j_618: [-2.1 13.3 -5.8  1.2 40.5  5.8 -9.9 -0.2]
j_596: [ 13.6  37.2 -36.7  88.1  48.4 -19.6 -48.4 -12.7]
j_355: [-33.9  11.8  44.8 -75.1   2.3  28.7   5.5 -22.1]
j_357: [-13.3 -44.6  51.6 -47.9 -60.6   2.3   0.5 -34.4]
j_687: [  1.4  -0.2 -43.8   3.9  43.1  28.9  -1.8  38.4]
j_672: [ 22.8 -26.2 -24.9   1.2 -24.1  -4.3  -3.5  31.8]
j_91: [-10.6 -24.9 -13.5 -44.6 -19.1  36.8  30.2  37.1]
j_644: [ -1.4  46.4 -27.2  52.5  70.5   1.6 -52.3 -14.3]
j_603: [ -2.7   4.1 -34.8   4.7  24.4  26.3  -9.2  26.8]
j_81: [  4.6  18.9 -30.0  34.6   7.3   4.6 -44.1   3.3]
[ 18.9 -30.0  34.6]
j_81
[-43.8   3.9  43.1]
j_687
[-13.5 -44.6]
j_91
[ 88.1  48.4 -19.6 -48.4]
j_596
[ 3.9 43.1 28.9 -1.8]
j_687

j_596: [ -0.7  21.5 -12.7 -13.2  13.8  66.3 -52.4  15.5 -19.6  20.7  40.6  19.4
  46.5  13.7  -5.2 -21.8 -15.3   4.2 -13.2  37.4  -8.6 -43.6]
j_355: [  1.7 -47.7   4.0   9.7 -10.3   9.9 -42.5  41.3  22.0  44.6   0.1 -12.6
   3.7  38.4 -50.5  -8.5 -22.5 -58.4  -8.6 -56.5 -16.6 -40.3]
j_316: [-42.6  17.5  17.7  -2.3 -49.5  -0.7  21.5 -12.7 -13.2  13.8  66.3 -52.4
  15.5 -19.7  20.7  40.6 -61.6 -24.0 -60.2 -10.6  10.8  -4.8]
j_603: [-46.7  20.1  16.8  -1.7 -54.9  -5.6 -15.4  16.7 -20.7  72.2 -17.2 -39.0
 -31.6   7.2   6.7  32.5  12.9 -11.8  22.9  20.2  33.6  -9.5]
[ 17.7  -2.3 -49.5  -0.7]
j_316
[ -0.7  21.5 -12.7 -13.2  13.8  66.3 -52.4  15.5 -19.7  20.7  40.6]
j_316

